Below are the code and all the weights of a small trained network. Each question names an input and a class and asks about switching units off, where a switched-off unit gives its printed mean instead of its output.

import numpy as np


def w(rows, s, z=0):
    codes = np.array(rows[::2]) - 128.0
    scale = np.full(codes.shape[1], s)
    scale[-1] = z or s
    return codes * scale


def norm(h):
    return h / np.sqrt((h * h).mean(-1, keepdims=True) + 1e-5)


def f(y):
    return y / 2 * (1 + np.tanh(0.7978845608 * (y + 0.044715 * y**3)))


def log_softmax(a):
    a = a - a.max(-1, keepdims=True)
    return a - np.log(np.exp(a).sum(-1, keepdims=True))


def net(x, mask):
    res = np.array(x, float).reshape(1, 2) / 4 @ E
    u = 0
    for l in range(3):
        y = f(norm(res) @ A[l][:, :-1].T + A[l][:, -1])
        res = res + np.where(mask[u : u + 5], y, B[l][:, -1]) @ B[l][:, :-1]
        u += 5
    return log_softmax(norm(res)[-1] @ U[:, :-1].T + U[:, -1])


A, B = {}, {}
E = w([
[187,98,131,140,89,155],'x0',
[137,117,70,247,83,143],'x1',
],0.014)
A[0] = w([
[86,90,59,58,152,89,175],'0.n1',
[114,195,113,189,133,142,67],'0.n2',
[87,175,119,174,243,110,88],'0.n3',
[21,193,115,138,62,178,2],'0.n4',
[147,128,94,95,127,254,181],'0.n5',
],0.0089,0.0036)
B[0] = w([
[158,132,80,181,113,224,249],'0.n1',
[149,126,220,110,97,215,199],'0.n2',
[167,114,116,157,210,91,253],'0.n3',
[185,130,57,157,254,111,156],'0.n4',
[94,120,192,230,161,102,203],'0.n5',
],0.0096,0.0033)
A[1] = w([
[213,126,107,137,145,236,34],'1.n1',
[132,120,189,128,152,246,167],'1.n2',
[50,151,197,182,93,124,5],'1.n3',
[165,145,111,207,113,108,103],'1.n4',
[193,112,173,147,61,118,36],'1.n5',
],0.011,0.0035)
B[1] = w([
[73,230,74,100,183,19,200],'1.n1',
[47,165,126,158,64,102,253],'1.n2',
[90,188,58,95,61,32,141],'1.n3',
[99,131,137,2,131,203,241],'1.n4',
[171,94,145,134,243,79,193],'1.n5',
],0.011,0.0065)
A[2] = w([
[97,82,166,139,187,159,254],'2.n1',
[87,142,174,84,107,247,137],'2.n2',
[152,180,154,110,110,184,201],'2.n3',
[123,160,135,145,103,160,192],'2.n4',
[174,69,130,145,71,104,47],'2.n5',
],0.014,0.0037)
B[2] = w([
[201,110,130,255,177,136,241],'2.n1',
[179,138,186,108,38,223,254],'2.n2',
[229,75,199,162,109,196,182],'2.n3',
[162,93,209,10,16,167,165],'2.n4',
[130,168,240,106,233,63,124],'2.n5',
],0.0086,0.0068)
U = w([
[160,160,229,64,27,211,190],'0',
[195,97,156,186,229,75,180],'1',
[37,230,83,84,126,12,141],'2',
[57,13,53,167,52,119,2],'3',
],0.011,0.0063)

Each question gives the input, the list of numbers given to net, and the class t.
The units are the neurons (one row each of A and B). Each row of codes is followed by its name. A weight is (code - 128) times the scale printed after its matrix; where a second scale follows, it is the last column's (A, B and U).
mask holds one flag per neuron, layer by layer. A switched-off neuron (its flag False) gives its mean, the last column of its row in B, instead of its output. The means were averaged over made-up inputs and are rounded, as every weight is.
A unit's drop is (log p(t) with every unit on - log p(t) with that unit switched off) / (log p(t) with every unit on - log p(t) with every unit switched off).
The circuit of an input: a set's keep is (log p(t) with only the set's units on - log p(t) with every unit switched off) / (log p(t) with every unit on - log p(t) with every unit switched off). Starting from the 12 units with the biggest drops (on a tie, the unit counted first), units are removed one at a time, each time the one whose removal leaves the highest keep (on an exact tie, the one counted first), for as long as the keep stays at least 0.8.
units of the circuit, in order: the units of the circuit, biggest drop first
most important unit: the unit with the biggest drop
k most important neurons: the k neurons with the biggest drops, biggest first
top k neurons in layer l: the k neurons of layer l with the biggest drops, biggest first
drop of u: that unit's drop, to one decimal
input [2,-1], class 2: 3 most important neurons	1.n3; 0.n5; 0.n3
input [5,-1], class 1: units of the circuit, in order	1.n5
input [8,-7], class 1: units of the circuit, in order	1.n4; 2.n2
input [-5,-2], class 1: 2 most important neurons	0.n2; 0.n3
input [-5,6], class 0: top 2 neurons in layer 1	1.n4; 1.n5
input [-8,5], class 1: 2 most important neurons	0.n4; 0.n3
input [2,3], class 2: 2 most important neurons	1.n3; 0.n3
input [-3,-3], class 2: 2 most important neurons	1.n4; 0.n1
input [1,3], class 2: 2 most important neurons	1.n3; 0.n2
input [7,4], class 1: 2 most important neurons	1.n5; 0.n1
input [-7,4], class 1: 2 most important neurons	0.n4; 0.n3
input [-5,-4], class 1: 3 most important neurons	0.n2; 1.n4; 0.n3
input [-4,1], class 1: 4 most important neurons	0.n3; 0.n4; 1.n2; 1.n3
input [-1,8], class 0: most important unit	1.n4
input [5,-3], class 1: 2 most important neurons	0.n1; 1.n5
input [0,3], class 2: top 3 neurons in layer 1	1.n3; 1.n1; 1.n5
input [-1,2], class 2: 2 most important neurons	0.n2; 1.n1
input [-6,7], class 0: 3 most important neurons	1.n4; 0.n2; 1.n5
input [-1,0], class 2: 2 most important neurons	1.n1; 0.n1
input [-3,-2], class 2: most important unit	0.n1
input [-3,1], class 2: top 2 neurons in layer 1	1.n1; 1.n5
input [4,-3], class 1: top 3 neurons in layer 0	0.n1; 0.n5; 0.n2
input [-2,-1], class 2: drop of 0.n1	1.3
input [-3,6], class 0: drop of 1.n2	0.0
input [1,6], class 0: drop of 1.n4	1.6
input [3,-1], class 2: drop of 0.n5	0.7
